Here is a tiny trained network, its code and every weight. The questions are about switching its units off for an input and a class, where a switched-off unit gives its printed mean instead of its output.

import numpy as np


def w(rows, s, z=0):
    codes = np.array(rows[::2]) - 128.0
    scale = np.full(codes.shape[1], s)
    scale[-1] = z or s
    return codes * scale


def norm(h):
    return h / np.sqrt((h * h).mean(-1, keepdims=True) + 1e-5)


def f(y):
    return np.maximum(y, 0)


def log_softmax(a):
    a = a - a.max(-1, keepdims=True)
    return a - np.log(np.exp(a).sum(-1, keepdims=True))


def net(x, mask):
    res = np.array(x, float).reshape(1, 8) / 4 @ E
    u = 0
    for l in range(4):
        y = f(norm(res) @ A[l][:, :-1].T + A[l][:, -1])
        res = res + np.where(mask[u : u + 14], y, B[l][:, -1]) @ B[l][:, :-1]
        u += 14
    return log_softmax(norm(res)[-1] @ U[:, :-1].T + U[:, -1])


A, B = {}, {}
E = w([
[112,183,197,121,131,195,165,103,143,90,77],'x0',
[86,55,103,204,14,185,92,159,177,139,48],'x1',
[110,97,70,129,192,182,131,98,138,120,121],'x2',
[172,92,152,119,196,71,177,195,192,158,41],'x3',
[233,180,78,174,94,188,209,156,138,167,161],'x4',
[129,126,128,129,129,127,129,126,127,128,128],'x5',
[149,94,173,176,156,148,109,197,174,37,206],'x6',
[88,41,126,73,103,161,250,197,30,104,149],'x7',
],0.0019)
A[0] = w([
[134,118,153,192,155,142,109,180,132,73,171,4],'0.n0',
[147,129,82,155,69,166,153,155,148,132,108,86],'0.n1',
[131,137,123,123,121,117,127,138,132,109,128,81],'0.n2',
[135,122,171,194,156,134,121,185,148,65,189,14],'0.n3',
[109,118,84,147,206,204,142,84,141,105,111,101],'0.n4',
[165,159,83,139,113,143,159,142,141,118,132,15],'0.n5',
[134,165,207,131,54,77,127,168,119,151,141,13],'0.n6',
[123,158,113,114,84,163,99,67,68,126,149,61],'0.n7',
[146,170,144,131,131,115,85,99,193,172,164,40],'0.n8',
[188,107,140,110,184,102,140,146,137,190,50,59],'0.n9',
[132,91,86,149,130,80,122,129,122,155,166,21],'0.n10',
[125,153,174,131,132,169,165,88,140,93,97,15],'0.n11',
[94,80,21,146,253,221,123,104,146,129,116,100],'0.n12',
[112,128,129,152,105,118,85,122,184,153,112,103],'0.n13',
],0.0038,0.0034)
B[0] = w([
[179,67,109,18,134,185,116,70,181,120,134,166],'0.n0',
[106,90,192,137,169,120,103,104,120,144,152,216],'0.n1',
[124,116,148,133,135,121,123,121,125,138,134,128],'0.n2',
[177,80,98,34,126,172,127,63,175,126,120,199],'0.n3',
[144,164,178,120,62,86,119,161,120,131,137,212],'0.n4',
[169,108,187,161,133,157,151,124,135,176,176,137],'0.n5',
[207,143,211,105,12,4,131,101,105,94,144,154],'0.n6',
[90,136,108,129,138,108,174,156,216,110,152,216],'0.n7',
[162,127,83,150,150,126,136,121,97,45,104,196],'0.n8',
[68,161,97,138,108,122,152,127,178,87,187,217],'0.n9',
[136,106,83,86,120,123,62,215,112,148,154,141],'0.n10',
[99,190,188,75,128,178,103,222,130,108,89,138],'0.n11',
[178,152,214,123,22,26,127,138,112,124,142,252],'0.n12',
[151,103,112,131,150,141,156,131,91,79,114,228],'0.n13',
],0.0045,0.0016)
A[1] = w([
[151,176,146,68,244,132,146,93,92,185,180,2],'1.n0',
[96,108,121,121,150,133,164,173,75,126,139,47],'1.n1',
[181,162,84,167,129,192,159,166,114,188,139,32],'1.n2',
[171,74,147,164,235,105,183,217,211,143,51,71],'1.n3',
[84,169,85,114,109,120,142,76,105,239,59,33],'1.n4',
[125,137,106,127,124,157,121,141,130,140,124,61],'1.n5',
[95,176,84,99,79,83,167,82,78,254,54,77],'1.n6',
[144,76,48,142,163,95,72,165,86,173,167,17],'1.n7',
[84,162,76,115,120,129,155,79,91,222,55,44],'1.n8',
[95,192,73,114,117,98,152,77,87,223,50,52],'1.n9',
[29,96,149,130,169,116,81,117,120,114,100,41],'1.n10',
[89,153,109,174,89,223,74,100,78,83,232,54],'1.n11',
[133,193,124,104,109,71,148,76,58,171,94,90],'1.n12',
[133,107,159,149,115,190,52,133,91,55,214,105],'1.n13',
],0.0027,0.003)
B[1] = w([
[146,204,171,167,244,39,148,203,95,26,253,164],'1.n0',
[144,132,56,177,157,110,110,114,116,97,67,146],'1.n1',
[126,76,201,160,186,154,136,115,152,198,163,142],'1.n2',
[31,197,36,77,72,98,174,59,178,137,190,243],'1.n3',
[186,46,122,91,161,209,116,129,197,37,163,159],'1.n4',
[111,107,148,136,146,108,127,102,132,149,139,128],'1.n5',
[197,56,165,84,140,174,100,116,208,46,203,222],'1.n6',
[131,151,90,41,101,67,45,245,128,229,128,147],'1.n7',
[169,65,116,111,149,192,104,151,189,48,191,159],'1.n8',
[179,59,146,80,141,197,113,142,203,38,171,178],'1.n9',
[88,101,201,120,197,103,129,101,115,213,188,157],'1.n10',
[48,165,62,82,125,50,221,120,220,174,110,213],'1.n11',
[181,71,165,131,134,151,110,153,170,73,172,213],'1.n12',
[131,128,100,70,149,80,187,111,193,181,64,255],'1.n13',
],0.0029,0.0015)
A[2] = w([
[152,65,48,168,128,102,56,174,79,192,144,69],'2.n0',
[189,172,89,193,124,187,176,150,117,181,132,12],'2.n1',
[78,64,128,108,135,190,192,177,3,170,107,41],'2.n2',
[151,140,115,100,138,148,110,115,105,168,87,35],'2.n3',
[196,159,103,180,133,196,162,169,111,178,151,3],'2.n4',
[157,183,102,204,191,146,38,84,140,153,81,7],'2.n5',
[111,154,120,122,111,125,121,137,125,132,124,32],'2.n6',
[108,182,195,128,176,205,158,130,95,96,46,36],'2.n7',
[136,130,124,131,127,130,128,130,118,135,121,90],'2.n8',
[139,149,116,113,160,138,121,116,95,154,112,29],'2.n9',
[70,188,58,126,62,171,98,57,77,130,215,59],'2.n10',
[126,145,139,150,140,141,104,140,100,140,119,63],'2.n11',
[182,182,96,176,138,163,168,183,112,196,143,37],'2.n12',
[84,195,199,160,168,245,147,149,124,91,32,43],'2.n13',
],0.0027,0.0022)
B[2] = w([
[155,240,154,61,141,172,96,173,94,186,121,218],'2.n0',
[119,78,212,131,177,139,135,44,116,203,155,168],'2.n1',
[205,190,42,178,173,129,119,91,107,35,48,247],'2.n2',
[119,99,121,145,137,151,153,134,101,78,147,128],'2.n3',
[126,81,185,117,187,154,141,30,119,211,143,160],'2.n4',
[193,164,7,193,167,93,118,66,123,21,34,190],'2.n5',
[97,133,132,131,129,132,146,143,124,143,135,128],'2.n6',
[144,176,109,53,90,142,36,199,113,222,138,166],'2.n7',
[116,121,135,122,142,118,121,114,117,129,121,128],'2.n8',
[109,133,132,162,142,111,123,148,144,103,155,128],'2.n9',
[68,123,97,98,143,47,229,180,255,138,103,254],'2.n10',
[124,122,100,113,119,127,131,122,135,120,123,128],'2.n11',
[86,99,200,141,159,155,110,59,101,186,144,181],'2.n12',
[163,215,93,37,127,155,53,222,120,218,150,191],'2.n13',
],0.0027,0.00071)
A[3] = w([
[107,215,194,90,128,201,127,151,156,72,101,168],'3.n0',
[155,208,108,224,180,128,65,60,145,113,108,42],'3.n1',
[214,171,143,180,140,177,200,132,153,197,190,189],'3.n2',
[108,99,115,170,146,140,104,107,133,143,111,28],'3.n3',
[96,86,114,116,145,180,204,177,1,107,111,25],'3.n4',
[131,128,136,140,184,89,184,200,187,136,58,53],'3.n5',
[72,116,169,79,186,70,93,151,164,74,118,135],'3.n6',
[148,193,133,123,227,85,124,91,46,146,174,9],'3.n7',
[31,91,190,117,177,108,55,100,66,127,96,2],'3.n8',
[98,51,117,176,43,163,92,149,164,145,58,105],'3.n9',
[170,127,173,144,67,71,129,112,97,116,114,30],'3.n10',
[109,71,136,91,120,152,223,169,71,119,152,152],'3.n11',
[161,77,48,112,154,67,54,173,119,172,178,168],'3.n12',
[90,74,102,224,75,202,80,133,147,200,48,25],'3.n13',
],0.0039,0.0017)
B[3] = w([
[134,107,62,98,118,113,86,202,89,203,128,219],'3.n0',
[129,42,59,154,101,105,132,143,72,87,46,184],'3.n1',
[28,49,181,139,140,130,74,82,86,179,87,232],'3.n2',
[127,134,150,125,119,134,134,142,118,134,145,132],'3.n3',
[177,164,53,206,131,89,19,85,167,95,44,172],'3.n4',
[52,162,62,119,62,136,121,69,122,123,199,172],'3.n5',
[143,109,114,186,85,192,158,100,114,186,136,252],'3.n6',
[118,119,164,170,127,194,207,229,110,57,136,177],'3.n7',
[154,63,182,215,170,173,165,80,124,243,132,160],'3.n8',
[173,187,159,88,215,113,180,143,80,94,203,209],'3.n9',
[135,133,172,121,90,70,148,75,61,125,150,153],'3.n10',
[163,162,95,181,146,105,38,86,178,103,74,237],'3.n11',
[104,193,166,87,97,212,119,164,107,161,51,214],'3.n12',
[151,188,173,121,254,122,221,193,50,44,210,166],'3.n13',
],0.004,0.0035)
U = w([
[175,136,28,211,153,97,77,95,113,40,23,251],'0',
[141,169,181,143,225,149,228,203,67,48,213,135],'1',
[189,31,136,34,136,218,94,80,216,100,165,131],'2',
[76,50,201,215,166,165,135,54,89,254,123,152],'3',
[5,180,51,110,75,72,204,112,221,150,170,68],'4',
[179,145,203,121,29,37,121,115,77,124,129,67],'5',
[121,198,105,65,113,184,56,236,86,211,83,69],'6',
],0.0095,0.0012)

Each question gives the input, the list of numbers given to net, and the class t.
The units are the neurons (one row each of A and B). Each row of codes is followed by its name. A weight is (code - 128) times the scale printed after its matrix; where a second scale follows, it is the last column's (A, B and U).
mask holds one flag per neuron, layer by layer. A switched-off neuron (its flag False) gives its mean, the last column of its row in B, instead of its output. The means were averaged over made-up inputs and are rounded, as every weight is.
A unit's drop is (log p(t) with every unit on - log p(t) with that unit switched off) / (log p(t) with every unit on - log p(t) with every unit switched off).
The circuit of an input: a set's keep is (log p(t) with only the set's units on - log p(t) with every unit switched off) / (log p(t) with every unit on - log p(t) with every unit switched off). Starting from the 12 units with the biggest drops (on a tie, the unit counted first), units are removed one at a time, each time the one whose removal leaves the highest keep (on an exact tie, the one counted first), for as long as the keep stays at least 0.8.
units of the circuit, in order: the units of the circuit, biggest drop first
most important unit: the unit with the biggest drop
top k neurons: the k neurons with the biggest drops, biggest first
top k neurons in layer l: the k neurons of layer l with the biggest drops, biggest first
input [-7,-7,-4,-6,3,-8,8,-1], class 2: top 3 neurons in layer 3 -> (3.n9, 3.n13, 3.n2)
input [-2,-1,4,2,-8,-4,7,2], class 3: top 3 neurons -> (3.n8, 3.n6, 1.n6)
input [7,-2,-3,7,-6,1,-1,2], class 4: most important unit -> 1.n3
input [-5,7,-1,7,8,2,-7,-7], class 3: top 3 neurons -> (3.n2, 1.n2, 3.n11)
input [5,5,7,-2,0,-3,-6,4], class 5: top 2 neurons -> (0.n12, 0.n4)
input [7,7,-3,-5,7,1,2,3], class 1: top 2 neurons -> (3.n13, 3.n9)
input [-7,-3,-3,-5,-7,-6,-1,0], class 3: top 4 neurons -> (3.n8, 3.n6, 1.n10, 3.n0)
input [-7,3,1,-7,3,5,-7,2], class 2: units of the circuit, in order -> (1.n6, 1.n9)
input [6,-3,-8,-3,-8,1,0,4], class 3: top 2 neurons -> (3.n8, 0.n12)
input [4,-3,2,7,7,4,-8,8], class 0: units of the circuit, in order -> (3.n4, 3.n11)
input [3,-5,6,4,3,7,6,-2], class 2: top 3 neurons -> (0.n3, 0.n0, 0.n6)
input [-6,-6,6,-5,7,8,-7,-5], class 2: top 3 neurons -> (1.n6, 1.n9, 3.n2)
input [6,-1,-8,-8,-5,0,6,-8], class 0: units of the circuit, in order -> (3.n1, 0.n8)
input [6,-5,-6,5,6,5,-4,4], class 3: units of the circuit, in order -> (3.n2, 3.n9)
input [-8,-5,-1,-4,3,4,3,-1], class 6: units of the circuit, in order -> (3.n12)
input [-3,0,-7,-2,-7,-3,-6,-8], class 0: top 3 neurons -> (0.n8, 2.n5, 3.n1)
input [-8,-5,0,-1,-4,6,6,6], class 6: top 2 neurons -> (3.n12, 1.n7)
input [-4,6,-3,-6,-1,-6,3,6], class 0: top 2 neurons -> (3.n11, 3.n4)
input [2,5,0,5,-5,-6,7,-4], class 2: top 2 neurons -> (0.n3, 0.n0)
input [6,-4,-3,-2,5,8,-1,1], class 6: top 4 neurons -> (0.n11, 3.n0, 2.n13, 2.n7)
input [-3,-1,-8,-8,-6,8,-1,2], class 4: units of the circuit, in order -> (0.n7, 2.n10)
input [-3,-4,6,1,-4,-3,-6,7], class 0: units of the circuit, in order -> (3.n4)
input [-7,-6,7,0,-5,2,-5,5], class 5: top 2 neurons -> (0.n12, 3.n0)
input [5,-7,-1,8,1,3,-6,6], class 4: top 3 neurons -> (0.n9, 3.n5, 3.n9)
input [1,8,1,-5,-7,-4,-4,4], class 1: units of the circuit, in order -> (3.n13, 3.n9)
input [1,-4,-8,-8,5,-2,5,-4], class 4: units of the circuit, in order -> (1.n11, 2.n10)
input [-5,-2,4,-6,-6,-5,-2,-4], class 3: units of the circuit, in order -> (3.n8)
input [8,-3,-6,7,4,7,2,1], class 6: top 3 neurons in layer 2 -> (2.n13, 2.n7, 2.n10)
input [-1,-3,-5,1,1,-8,5,-6], class 0: units of the circuit, in order -> (0.n8, 3.n1)
